Here is a tiny trained network, its code and every weight. The questions are about switching its units off for an input and a class, where a switched-off unit gives its printed mean instead of its output.

import numpy as np


def w(rows, s, z=0):
    codes = np.array(rows[::2]) - 128.0
    scale = np.full(codes.shape[1], s)
    scale[-1] = z or s
    return codes * scale


def norm(h):
    return h / np.sqrt((h * h).mean(-1, keepdims=True) + 1e-5)


def f(y):
    return np.maximum(y, 0)


def log_softmax(a):
    a = a - a.max(-1, keepdims=True)
    return a - np.log(np.exp(a).sum(-1, keepdims=True))


def net(x, mask):
    res = np.array(x, float).reshape(1, 7) / 4 @ E
    u = 0
    for l in range(2):
        y = f(norm(res) @ A[l][:, :-1].T + A[l][:, -1])
        res = res + np.where(mask[u : u + 4], y, B[l][:, -1]) @ B[l][:, :-1]
        u += 4
    return log_softmax(norm(res)[-1] @ U[:, :-1].T + U[:, -1])


A, B = {}, {}
E = w([
[138,206,147,151,162,183,116,218,143,122,222,145],'x0',
[192,103,116,89,173,189,106,129,220,196,78,124],'x1',
[62,76,138,98,144,118,132,184,162,171,90,120],'x2',
[134,42,102,172,251,108,111,74,60,146,158,173],'x3',
[173,147,196,195,114,155,78,129,58,139,119,79],'x4',
[169,128,185,39,108,77,83,139,122,174,141,120],'x5',
[176,123,211,185,147,172,254,49,151,135,189,114],'x6',
],0.0064)
A[0] = w([
[120,144,216,112,77,173,119,162,113,216,69,77,9],'L0N0',
[253,35,117,72,251,61,179,126,125,167,160,162,124],'L0N1',
[113,167,140,178,86,229,127,120,145,97,132,164,150],'L0N2',
[151,102,133,204,123,139,179,72,116,102,112,175,50],'L0N3',
],0.0053,0.0016)
B[0] = w([
[41,175,76,191,132,45,100,101,171,127,53,178,204],'L0N0',
[17,174,80,214,254,130,193,89,182,239,180,57,253],'L0N1',
[97,204,169,122,134,156,188,71,75,182,186,69,203],'L0N2',
[57,176,152,118,191,174,11,78,100,74,167,53,198],'L0N3',
],0.009,0.0048)
A[1] = w([
[177,175,177,123,86,160,219,186,179,98,136,125,4],'L1N0',
[118,115,176,254,55,60,63,105,42,201,72,52,234],'L1N1',
[37,62,31,119,156,66,89,90,109,78,113,184,112],'L1N2',
[189,228,189,160,145,106,60,125,221,128,94,149,128],'L1N3',
],0.006,0.0019)
B[1] = w([
[168,150,176,191,31,113,150,170,251,126,103,56,175],'L1N0',
[168,92,103,107,156,105,199,90,138,82,133,178,254],'L1N1',
[64,46,81,46,2,71,174,161,91,136,67,172,225],'L1N2',
[62,80,85,147,95,93,76,188,95,189,137,169,211],'L1N3',
],0.0091,0.0056)
U = w([
[155,135,115,67,107,179,1,225,108,181,132,128,68],'0',
[188,181,172,175,219,211,152,19,56,76,208,108,195],'1',
[89,72,86,35,33,40,143,148,61,100,57,181,140],'2',
[169,117,183,71,152,202,84,155,139,73,116,102,3],'3',
[17,119,83,149,178,149,159,61,184,190,114,98,225],'4',
[182,218,178,144,34,146,155,205,179,96,158,61,98],'5',
],0.0095,0.004)

Each question gives the input, the list of numbers given to net, and the class t.
The units are the neurons (one row each of A and B). Each row of codes is followed by its name. A weight is (code - 128) times the scale printed after its matrix; where a second scale follows, it is the last column's (A, B and U).
mask holds one flag per neuron, layer by layer. A switched-off neuron (its flag False) gives its mean, the last column of its row in B, instead of its output. The means were averaged over made-up inputs and are rounded, as every weight is.
A unit's drop is (log p(t) with every unit on - log p(t) with that unit switched off) / (log p(t) with every unit on - log p(t) with every unit switched off).
unit that matters most: the unit with the biggest drop
top k neurons: the k neurons with the biggest drops, biggest first
top k neurons in layer l: the k neurons of layer l with the biggest drops, biggest first
drop of u: that unit's drop, to one decimal
input [-2,0,-6,-7,-2,-7,0], class 5: top 2 neurons in layer 0 : L0N1; L0N0
input [-4,8,-2,-2,5,-5,3], class 1: unit that matters most : L1N2
input [-4,0,-7,-8,-8,-8,2], class 5: top 2 neurons : L0N1; L1N0
input [0,-8,-6,6,-3,2,0], class 2: top 2 neurons : L1N2; L0N2
input [5,7,5,5,8,5,-4], class 4: top 2 neurons : L0N1; L0N0
input [1,8,4,-1,6,-6,-4], class 2: top 3 neurons : L0N1; L0N0; L1N3
input [3,1,7,-3,3,6,-3], class 2: top 2 neurons : L0N0; L0N1
input [-6,-4,-1,3,3,-5,3], class 1: top 3 neurons : L0N3; L0N0; L1N3
input [5,3,2,-8,6,8,2], class 2: top 2 neurons in layer 1 : L1N3; L1N1
input [7,7,5,-2,1,-5,7], class 5: top 2 neurons : L1N0; L0N1
input [-1,8,0,-4,4,-3,-7], class 2: top 2 neurons in layer 0 : L0N0; L0N1
input [5,-8,6,7,0,-8,-1], class 2: top 2 neurons : L1N2; L0N1
input [4,7,0,-4,-5,-7,-7], class 0: top 3 neurons : L0N1; L0N0; L1N1
input [-1,-7,-2,-1,-7,-8,-3], class 2: top 2 neurons : L1N2; L0N1
input [-6,-5,4,-4,0,-5,7], class 1: top 3 neurons in layer 0 : L0N3; L0N1; L0N0
input [-4,-2,-2,5,-3,-8,-2], class 2: unit that matters most : L1N2
input [-2,-7,-1,-3,8,7,3], class 2: top 2 neurons in layer 1 : L1N3; L1N1
input [-1,-2,-7,-3,-2,7,4], class 5: top 2 neurons in layer 1 : L1N0; L1N2
input [-1,-6,3,-7,-7,2,7], class 5: drop of L1N0 : 0.1
input [-7,-6,7,5,-1,-4,0], class 2: top neuron in layer 1 : L1N2
input [7,1,6,2,3,-8,1], class 1: drop of L1N3 : 0.1
input [-6,-5,-2,3,-8,-7,-3], class 2: drop of L0N1 : 0.0
input [-3,4,0,6,5,-6,1], class 1: top 2 neurons in layer 0 : L0N0; L0N3
